Below is a small trained network, with its code and all its weights. Each question gives an input and a target symbol and asks what happens when units are switched off, that is, made to give their printed mean instead of their output.

import numpy as np


def w(rows, s, z=0):
    codes = np.array(rows[::2]) - 128.0
    scale = np.full(codes.shape[1], s)
    scale[-1] = z or s
    return codes * scale


def softmax(a):
    e = np.exp(a - a.max(-1, keepdims=True))
    return e / e.sum(-1, keepdims=True)


def log_softmax(a):
    a = a - a.max(-1, keepdims=True)
    return a - np.log(np.exp(a).sum(-1, keepdims=True))


def net(x, mask):
    ids = ['ΔΞΦαβη'.index(c) for c in x.split()]
    T = len(ids)
    res = E[ids] + P[:T]
    u = 0
    for l in range(3):
        r = res
        for j in range(2):
            rows = slice(4 * j, 4 * j + 4)
            q, k, v = (r @ M[l][rows].T for M in (Q, K, V))
            z = softmax(np.where(np.tri(T) > 0, q @ k.T / 4**0.5, -1e9)) @ v
            o = O[l][rows]
            res = res + np.where(mask[u + j], z, o[:, -1]) @ o[:, :-1]
        u += 2
    return log_softmax(res[-1] @ U[:, :-1].T + U[:, -1])


Q, K, V, O = {}, {}, {}, {}
E = w([
[135,192,123,254,191,79,144,148,75,74,114],'Δ',
[165,97,57,135,134,59,141,92,69,201,141],'Ξ',
[46,82,99,131,106,142,212,101,88,82,180],'Φ',
[172,108,188,105,145,138,205,154,145,123,63],'α',
[145,139,161,93,128,195,41,144,70,140,133],'β',
[158,187,23,69,36,131,88,254,216,86,166],'η',
],0.0099)
P = w([
[107,94,94,196,123,155,106,76,192,145,76],'0',
[144,160,108,56,220,84,167,117,142,92,144],'1',
[139,71,166,160,56,63,96,130,102,81,135],'2',
[147,89,55,165,135,219,137,150,82,108,79],'3',
[63,213,158,68,155,118,156,169,82,156,159],'4',
[186,103,192,155,62,92,123,161,103,88,213],'5',
[202,112,75,134,129,246,168,160,70,117,165],'6',
[121,146,155,102,69,93,98,166,124,204,18],'7',
],0.013)
Q[0] = w([
[174,134,29,75,119,250,97,254,74,91,80],'0.h0',
[156,55,145,174,147,141,199,111,91,99,103],'0.h0',
[218,82,109,161,101,193,145,180,58,77,151],'0.h0',
[126,166,71,130,147,178,77,135,113,132,149],'0.h0',
[133,164,142,86,123,107,100,137,74,215,145],'0.h1',
[158,94,149,134,22,85,89,148,138,194,28],'0.h1',
[158,127,143,75,136,41,196,126,246,135,124],'0.h1',
[37,185,160,111,112,139,106,169,77,176,110],'0.h1',
],0.0082)
K[0] = w([
[148,197,117,1,146,194,101,236,61,155,189],'0.h0',
[166,102,199,164,55,149,168,201,120,103,168],'0.h0',
[178,178,182,119,123,138,156,194,59,145,193],'0.h0',
[91,181,140,74,143,164,134,136,116,190,131],'0.h0',
[131,167,115,63,200,64,163,120,120,106,159],'0.h1',
[56,180,186,101,91,77,137,197,73,207,141],'0.h1',
[150,54,225,130,71,53,117,137,163,78,90],'0.h1',
[99,202,147,34,234,128,107,99,137,164,86],'0.h1',
],0.0082)
V[0] = w([
[195,73,171,197,18,111,2,136,115,97,178],'0.h0',
[146,127,63,127,176,91,193,122,88,170,113],'0.h0',
[134,153,97,117,187,154,190,155,2,98,203],'0.h0',
[124,107,209,106,85,155,232,170,150,106,44],'0.h0',
[114,87,96,184,73,183,152,119,205,147,68],'0.h1',
[88,167,116,101,184,192,162,114,245,233,39],'0.h1',
[126,139,175,82,174,167,220,142,212,113,60],'0.h1',
[111,186,69,85,208,203,236,166,137,166,117],'0.h1',
],0.0052)
O[0] = w([
[148,70,160,118,157,103,59,175,23,28,112,141],'0.h0',
[135,157,104,134,90,92,185,126,132,160,158,110],'0.h0',
[114,199,143,149,47,180,176,200,76,157,156,253],'0.h0',
[147,89,240,125,165,178,181,141,237,109,136,117],'0.h0',
[125,106,30,129,126,161,69,119,46,80,109,133],'0.h1',
[155,183,73,104,81,78,74,2,66,90,109,121],'0.h1',
[140,202,156,145,64,138,66,36,116,81,196,146],'0.h1',
[211,145,160,144,74,143,159,23,123,129,157,248],'0.h1',
],0.0055,0.0022)
Q[1] = w([
[149,141,74,239,82,119,145,126,147,138,151],'1.h0',
[129,195,91,103,168,127,128,86,92,191,56],'1.h0',
[94,132,121,136,151,82,135,29,196,130,150],'1.h0',
[171,188,131,144,148,45,189,126,64,118,128],'1.h0',
[117,195,88,54,242,161,116,79,158,102,166],'1.h1',
[207,68,69,142,140,151,96,145,109,70,162],'1.h1',
[146,122,171,101,192,62,136,152,115,88,255],'1.h1',
[175,114,113,85,146,96,55,109,175,91,82],'1.h1',
],0.0082)
K[1] = w([
[244,90,56,144,147,174,95,125,118,156,124],'1.h0',
[97,213,110,158,179,114,142,93,91,164,75],'1.h0',
[68,128,80,152,163,100,102,112,171,55,60],'1.h0',
[105,122,95,96,169,154,230,39,149,171,128],'1.h0',
[158,95,13,99,172,120,74,94,176,69,2],'1.h1',
[184,33,180,172,21,195,70,150,117,159,88],'1.h1',
[219,65,65,196,143,108,113,151,138,45,212],'1.h1',
[53,108,96,246,111,100,85,121,148,162,81],'1.h1',
],0.0073)
V[1] = w([
[124,82,111,80,112,194,120,89,95,116,106],'1.h0',
[115,90,115,3,126,130,97,104,129,170,96],'1.h0',
[43,165,129,95,46,85,117,105,174,170,180],'1.h0',
[173,139,121,64,112,146,177,114,177,221,99],'1.h0',
[25,134,74,46,85,138,157,153,138,53,225],'1.h1',
[205,122,126,120,29,170,48,188,185,181,112],'1.h1',
[239,57,85,100,95,3,196,74,148,216,108],'1.h1',
[208,227,117,215,191,43,130,191,190,71,115],'1.h1',
],0.006)
O[1] = w([
[170,139,112,128,156,166,85,120,114,44,101,236],'1.h0',
[131,171,132,179,142,93,132,150,96,2,41,111],'1.h0',
[154,156,114,210,146,50,129,142,107,179,156,17],'1.h0',
[58,191,146,198,159,163,154,155,105,93,152,39],'1.h0',
[167,151,44,180,220,149,92,198,75,40,181,180],'1.h1',
[36,212,136,160,71,148,187,111,71,131,66,175],'1.h1',
[253,87,125,144,28,92,185,132,97,212,72,4],'1.h1',
[89,34,118,2,112,199,83,119,66,155,94,64],'1.h1',
],0.0064,0.0022)
Q[2] = w([
[62,137,103,101,96,75,140,183,124,173,87],'2.h0',
[134,139,156,88,88,120,150,163,99,99,177],'2.h0',
[101,150,164,54,155,5,88,139,117,111,130],'2.h0',
[121,138,83,121,153,69,157,173,136,215,139],'2.h0',
[99,88,113,171,107,122,114,181,89,107,155],'2.h1',
[92,132,207,86,140,1,71,107,176,138,163],'2.h1',
[82,173,191,94,103,103,110,110,188,123,99],'2.h1',
[154,107,62,160,140,135,137,176,103,156,121],'2.h1',
],0.0082)
K[2] = w([
[61,77,92,219,76,147,87,103,179,139,2],'2.h0',
[122,94,200,144,133,167,172,93,92,140,138],'2.h0',
[126,54,167,150,199,52,99,69,80,102,35],'2.h0',
[132,121,59,156,201,159,143,51,208,153,61],'2.h0',
[128,101,121,116,99,136,137,203,67,92,153],'2.h1',
[88,17,35,194,192,51,122,39,144,97,43],'2.h1',
[72,115,61,185,118,122,64,79,178,165,48],'2.h1',
[140,169,123,79,125,101,191,204,113,133,194],'2.h1',
],0.0062)
V[2] = w([
[75,140,59,186,87,159,95,97,149,130,117],'2.h0',
[127,27,157,235,173,198,72,95,72,151,95],'2.h0',
[118,163,69,62,45,116,101,199,231,141,122],'2.h0',
[148,156,207,69,147,91,155,167,57,143,170],'2.h0',
[167,178,159,68,122,86,104,141,118,141,127],'2.h1',
[104,225,96,147,115,130,86,41,122,195,172],'2.h1',
[148,182,145,57,210,119,205,156,141,132,93],'2.h1',
[85,77,81,253,109,203,84,107,193,162,58],'2.h1',
],0.0053)
O[2] = w([
[153,124,196,189,138,168,169,111,165,90,131,192],'2.h0',
[57,123,223,99,153,219,196,80,75,107,19,223],'2.h0',
[232,59,123,142,170,130,61,185,229,103,177,100],'2.h0',
[131,132,38,74,87,69,74,91,76,139,128,25],'2.h0',
[153,116,126,124,133,166,91,102,110,62,103,97],'2.h1',
[27,90,77,2,172,119,119,165,43,164,81,107],'2.h1',
[165,84,228,101,77,175,124,62,116,121,71,3],'2.h1',
[87,156,58,100,81,8,163,168,116,243,231,235],'2.h1',
],0.0049,0.0029)
U = w([
[89,34,133,40,186,138,96,146,172,193,138,139],'Δ',
[154,157,70,136,2,49,111,90,66,158,142,106],'Ξ',
[44,168,120,206,197,94,232,168,161,146,165,84],'Φ',
[195,106,241,168,72,156,186,76,187,133,114,65],'α',
[71,139,118,101,168,186,78,114,55,78,36,118],'β',
[219,119,89,147,192,106,26,154,199,92,174,253],'η',
],0.007,0.0028)

Each question gives the input, a string of symbols that net reads in full, and the target symbol t.
The units are the heads (4 rows each of Q, K, V and O). Each row of codes is followed by its name. A weight is (code - 128) times the scale printed after its matrix; where a second scale follows, it is the last column's (O and U).
mask holds one flag per head, layer by layer. A switched-off head (its flag False) gives its mean, the last column of its rows in O, instead of its output. The means were averaged over made-up inputs and are rounded, as every weight is.
A unit's drop is (log p(t) with every unit on - log p(t) with that unit switched off) / (log p(t) with every unit on - log p(t) with every unit switched off).
The circuit of an input: a set's keep is (log p(t) with only the set's units on - log p(t) with every unit switched off) / (log p(t) with every unit on - log p(t) with every unit switched off). Starting from all 6 units, units are removed one at a time, each time the one whose removal leaves the highest keep (on an exact tie, the one counted first), for as long as the keep stays at least 0.8.
circuit, biggest first: the units of the circuit, biggest drop first
unit that matters most: the unit with the biggest drop
heads that matter: for each layer, one digit per head in row order, 1 if its drop is at least 0.15 and else 0, layers parted by /
input β η β α β η Ξ Ξ, target Φ: unit that matters most => 0.h1
input β β Ξ Ξ η β β α, target β: heads that matter => 00 / 01 / 00
input Δ Ξ α α Φ β, target Ξ: circuit, biggest first => 2.h0; 1.h1
input β α η β β Δ, target β: heads that matter => 10 / 01 / 10
input β α α β Φ α Φ, target α: circuit, biggest first => 2.h1; 0.h0
input β α Φ β α, target Ξ: heads that matter => 01 / 01 / 10
input Φ β α Φ α Φ Ξ, target α: heads that matter => 10 / 00 / 01
input Ξ β β β Φ α Δ, target α: circuit, biggest first => 2.h1; 0.h1
input β η β Ξ Ξ Δ Ξ β, target α: heads that matter => 01 / 01 / 10
input β β β η η β α, target η: heads that matter => 00 / 00 / 10
input α β β β Φ β Ξ, target β: circuit, biggest first => 2.h1; 0.h0; 1.h1
input β α Φ Δ, target α: circuit, biggest first => 0.h0; 2.h1
input β η α, target Δ: circuit, biggest first => 0.h0; 0.h1; 1.h1; 2.h1
input Φ Ξ β β β, target α: circuit, biggest first => 1.h1; 0.h0; 0.h1; 2.h1
input α Φ β β Φ Δ α η, target η: circuit, biggest first => 1.h1
input α α η Ξ Ξ, target Ξ: circuit, biggest first => 0.h1; 1.h1
input Δ α Δ η η α Δ, target η: heads that matter => 00 / 00 / 10
input β β β α β η β α, target Φ: heads that matter => 01 / 11 / 01
input Δ η Φ, target η: heads that matter => 00 / 01 / 00
input η Ξ β Ξ, target β: unit that matters most => 0.h0
input β Φ β β β β Φ, target β: heads that matter => 00 / 00 / 01
input β Φ Φ, target η: circuit, biggest first => 1.h1; 0.h0
input η α Φ α α Δ Δ Δ, target Ξ: heads that matter => 01 / 00 / 11
input β α β Δ η, target Ξ: circuit, biggest first => 0.h1; 2.h1
input β Ξ α β α, target α: circuit, biggest first => 1.h1; 2.h1
input β η Φ β α β β α, target Ξ: circuit, biggest first => 0.h1; 2.h1
